The rows lie along a hidden order. The number after each row says roughly how far along it the row is, from 0 to 15. A new part has a new order.
[2 -2 9 -13 -8 -4 2 -23 -2 12 -9 8 2 3 7 -16 -62 -2 -21 28 13 10 9 -5 5 -1 25 -36 -12 7 3 8 -23 2 -12 -7 -10 -6 -4 -1 -1 3 -3 25 -6 -4 -3 9 -15 -5 -12 1 -6 -3 17 9 -1 -5 5 9 -4 -3 3 6 -4 5 11 23 -1 -13 3 -27 -1]  3
[8 8 -7 8 -14 5 -2 0 -3 -17 -5 -2 11 -2 -1 6 44 3 14 -16 13 -2 -8 -1 -15 0 -12 -36 -1 12 10 -20 1 -11 6 7 5 2 6 19 4 -3 -4 33 5 0 -1 -4 5 -3 4 -1 15 -1 0 -4 2 4 -5 -3 -8 4 -3 3 2 -6 -3 -24 4 2 0 -6 0]  3
[-10 -1 -1 2 4 4 -5 3 7 12 5 -9 -8 0 -19 8 100 -8 6 -14 -31 0 -14 5 -12 10 -1 -38 2 -3 -12 0 0 11 7 -10 10 -1 7 -13 0 -5 -7 22 16 4 17 -8 -13 13 4 5 -16 1 -10 5 -3 5 -2 2 12 13 -2 -6 8 12 -1 -33 0 -1 -9 -6 -18]  13
[11 7 -3 1 -13 9 -1 10 -17 -14 -6 1 2 6 -2 5 34 7 5 -10 16 0 -8 -5 -17 0 -2 -33 -16 7 14 -19 -5 -14 -1 12 4 0 8 14 7 -1 -3 34 4 -5 -4 5 5 -4 -4 0 3 -5 -6 -4 1 5 -4 2 -9 -1 0 3 -2 -5 -3 -14 4 -2 0 -4 2]  0
[7 -12 -15 10 -14 56 -5 -6 -13 -21 -11 -1 -16 23 -19 33 100 31 17 -14 -19 2 -42 -16 -6 15 -7 -35 -8 17 32 -59 -6 -15 8 22 31 -3 26 -8 8 -10 -23 25 33 -22 15 -4 -16 34 -18 12 -64 0 -17 -12 3 13 -10 6 -3 20 -1 -6 5 6 -6 -68 5 -3 -11 10 -28]  6
[-21 -16 -3 22 26 -27 4 -44 78 12 5 -5 27 -46 12 -1 -42 -21 -5 33 -15 -13 -1 17 19 -15 -26 -39 60 -10 8 6 30 13 20 -22 -10 2 -10 -25 -31 2 11 15 -3 24 6 -14 -1 21 19 -3 30 6 45 -16 5 -6 -3 -17 18 9 -7 -10 9 13 1 43 -10 14 4 4 11]  4
[-6 16 -7 16 11 -28 -4 19 11 -4 8 -16 5 -19 -13 8 24 -14 22 -37 -12 -8 -5 13 -12 1 -23 -31 24 -7 -19 11 14 -8 18 -12 0 7 0 5 -5 -1 0 31 4 24 12 -16 4 -1 21 -3 33 -4 -5 3 -2 0 -4 -10 12 5 -5 -6 10 1 -10 -38 -2 10 -6 -7 -4]  4
[8 7 7 -12 -9 -34 1 -28 -4 10 -9 3 10 -6 4 -21 -69 -7 -6 11 19 13 9 -1 -9 -4 18 -32 -23 10 -8 10 -20 -2 -12 -10 -12 -5 -4 13 -1 5 -6 32 -7 11 -1 3 -23 -7 -6 1 21 -2 16 14 -2 -4 6 12 -7 -5 2 14 -4 6 12 20 -3 -10 2 -43 -3]  4
[15 27 -24 27 -16 4 -6 26 6 -34 0 -19 11 -5 -18 27 100 3 46 -69 5 -12 -25 5 -41 7 -44 -27 12 15 22 -37 19 -29 24 21 14 10 18 37 9 -6 -5 42 11 10 4 -11 20 2 16 -2 28 -4 -15 -13 0 11 -11 -10 -5 11 -9 0 10 -12 -16 -77 7 16 -4 14 -3]  9
[9 18 4 -6 -12 -48 1 -12 5 5 -4 -2 20 -10 8 -24 -100 -10 -9 -2 27 8 14 4 -15 -13 9 -29 -14 10 -11 16 -13 -9 -10 -6 -17 0 -7 21 2 5 5 37 -16 14 -8 4 -6 -19 4 -5 52 -1 14 13 -4 -4 5 4 -8 -9 0 17 -5 -3 9 17 0 -6 6 -36 9]  15
[4 -5 0 2 -2 12 4 -17 11 -11 -8 7 14 -10 13 -1 -71 8 -6 23 19 1 6 -5 -6 -6 1 -32 3 8 23 -12 -2 2 -2 10 -5 -1 -2 5 -6 2 6 28 -7 -8 -9 7 10 1 -8 -2 20 -3 16 -17 3 1 -1 0 -7 -4 0 4 -6 -4 4 23 0 -2 6 4 14]  12

Next part:
[3 -2 31 1 -2 14 -14 9 22 23 -12 8 48 24 42 35 12 4 8 22 7 17 19 -13 6 0 1 21 10 12 11 16 0 20 14]  8
[7 8 35 21 -4 35 20 1 24 -3 2 -4 20 21 46 32 -11 16 -2 0 0 15 -4 2 29 6 2 8 -3 -1 11 13 0 19 -3]  9
[20 7 28 18 8 55 -24 -1 36 28 -24 2 63 -11 59 7 7 12 -4 11 0 17 12 -9 32 0 15 27 9 12 -6 -8 8 -2 -61]  3
[2 -1 38 20 13 34 -6 10 24 26 -21 -4 46 5 44 37 15 14 -2 19 1 14 31 -7 3 5 1 16 14 12 12 18 0 -1 -14]  7
[14 1 0 -3 0 3 26 10 8 24 15 11 46 32 9 38 -2 5 9 17 8 15 26 -10 19 0 16 11 -2 9 16 -2 1 0 25]  6
[17 8 -4 20 14 36 20 -1 8 26 11 -4 47 -4 41 39 -4 -2 9 6 1 16 20 -1 27 0 0 7 -3 -4 15 -2 0 0 20]  0
[3 7 41 15 -1 34 -6 0 20 -5 13 -3 41 1 42 0 18 18 0 2 0 0 -2 12 0 5 0 7 17 11 -5 22 8 2 -9]  6
[2 0 32 -5 0 -4 16 11 23 -1 -26 -6 16 32 8 35 -9 -2 -2 21 8 18 -5 -12 5 6 1 18 11 -1 14 16 0 23 14]  10
[2 2 38 21 14 41 -5 9 20 25 -10 13 47 -3 47 37 15 14 9 18 0 16 23 -6 30 -1 0 17 13 13 15 2 1 2 -18]  3
[0 9 -3 18 0 5 28 15 5 28 15 -1 41 -8 38 39 -3 0 10 3 0 14 25 10 28 -1 -1 2 0 -3 15 -2 3 -1 25]  2
[16 6 -11 -2 0 41 15 1 9 9 -8 -8 5 -4 15 15 11 17 -2 5 7 0 -7 -2 29 6 15 12 8 1 -7 -5 7 -1 1]  7
[18 7 -10 -1 -3 21 11 11 9 28 -1 5 58 26 7 3 -8 0 9 20 7 15 25 -17 28 1 17 22 -6 12 -5 -7 8 -6 -4]  8
[3 8 -6 20 -6 16 17 -1 9 35 3 -5 7 26 11 37 -5 -4 -1 6 1 18 -6 3 19 1 2 10 -4 1 14 -3 0 -4 11]  8
[3 7 32 24 -2 46 20 -1 22 -3 -17 -6 10 -17 46 37 12 16 -1 23 0 18 -5 2 -1 6 -1 6 11 -1 12 13 0 19 14]  10
[18 -1 40 0 14 28 -8 10 22 6 -10 9 49 28 31 -4 16 20 -1 5 7 0 -7 -5 6 5 17 18 12 11 -1 18 9 -5 -15]  7
[17 -1 -7 -2 12 -7 -8 12 2 -1 -13 12 47 17 1 1 -3 0 9 20 9 3 -6 -7 5 0 16 26 11 16 -3 18 8 -4 -17]  8
[5 -2 28 18 10 58 -17 1 28 29 -37 -9 55 -5 59 29 12 15 -3 27 -1 15 19 -5 3 6 0 27 9 0 11 16 -2 -3 -21]  6
[2 0 40 19 14 25 27 10 10 26 20 13 57 -1 43 32 19 18 10 1 1 14 26 -3 28 0 -2 10 0 12 18 1 -1 1 -6]  0
[3 -2 36 -3 -1 9 22 10 19 5 -8 -7 11 27 -13 29 -4 21 -1 23 7 19 -2 -9 6 5 -1 15 -3 0 16 17 0 21 25]  11
[4 8 31 22 11 30 -8 0 26 29 11 -3 49 -6 47 38 16 17 -1 2 0 -1 -6 6 25 5 -1 6 11 2 -3 -1 9 -1 -21]  4
[2 6 -12 19 0 25 21 2 12 22 -3 -7 13 -5 52 34 -7 -1 -3 -6 1 15 19 5 28 1 0 8 -7 0 13 -4 -1 0 8]  5
[7 7 -8 20 -1 15 19 2 7 -1 2 -7 23 27 7 26 -7 12 -5 6 0 1 -8 3 30 7 0 10 -5 -1 13 17 9 11 11]  8
[3 -2 38 -3 16 17 -9 11 21 29 -18 8 58 24 50 35 12 15 10 18 7 15 31 -8 4 1 0 18 11 15 15 17 0 -1 -25]  6
[5 7 32 20 -2 41 -10 0 24 26 -19 -6 6 -4 48 38 11 17 -1 8 0 16 2 3 26 5 1 20 11 -1 13 20 1 1 -23]  5
[5 7 -3 -7 -2 15 22 17 10 25 2 -8 5 33 6 39 -6 -3 9 23 7 19 21 -15 27 0 2 7 -4 1 19 12 -1 15 5]  12
[16 8 -3 0 -1 10 21 12 2 3 11 -4 4 32 5 35 -5 -1 10 20 7 15 -5 -7 22 1 2 8 -2 1 14 16 0 28 36]  12
[18 -3 -14 -3 -2 20 -13 11 22 -1 -27 7 62 26 8 11 -7 -3 8 24 7 12 -5 -16 8 6 17 21 12 12 -7 15 9 19 -2]  13
[16 -1 -4 3 -1 13 -3 12 5 -4 -21 11 19 31 4 2 -4 -1 9 20 7 16 -1 -10 3 5 19 17 13 12 -3 19 10 21 18]  15
[17 7 -8 1 -3 17 10 12 2 34 -3 7 59 -7 6 2 -9 -2 8 6 7 -2 15 -1 28 1 16 11 -2 0 -4 -4 11 -1 2]  3
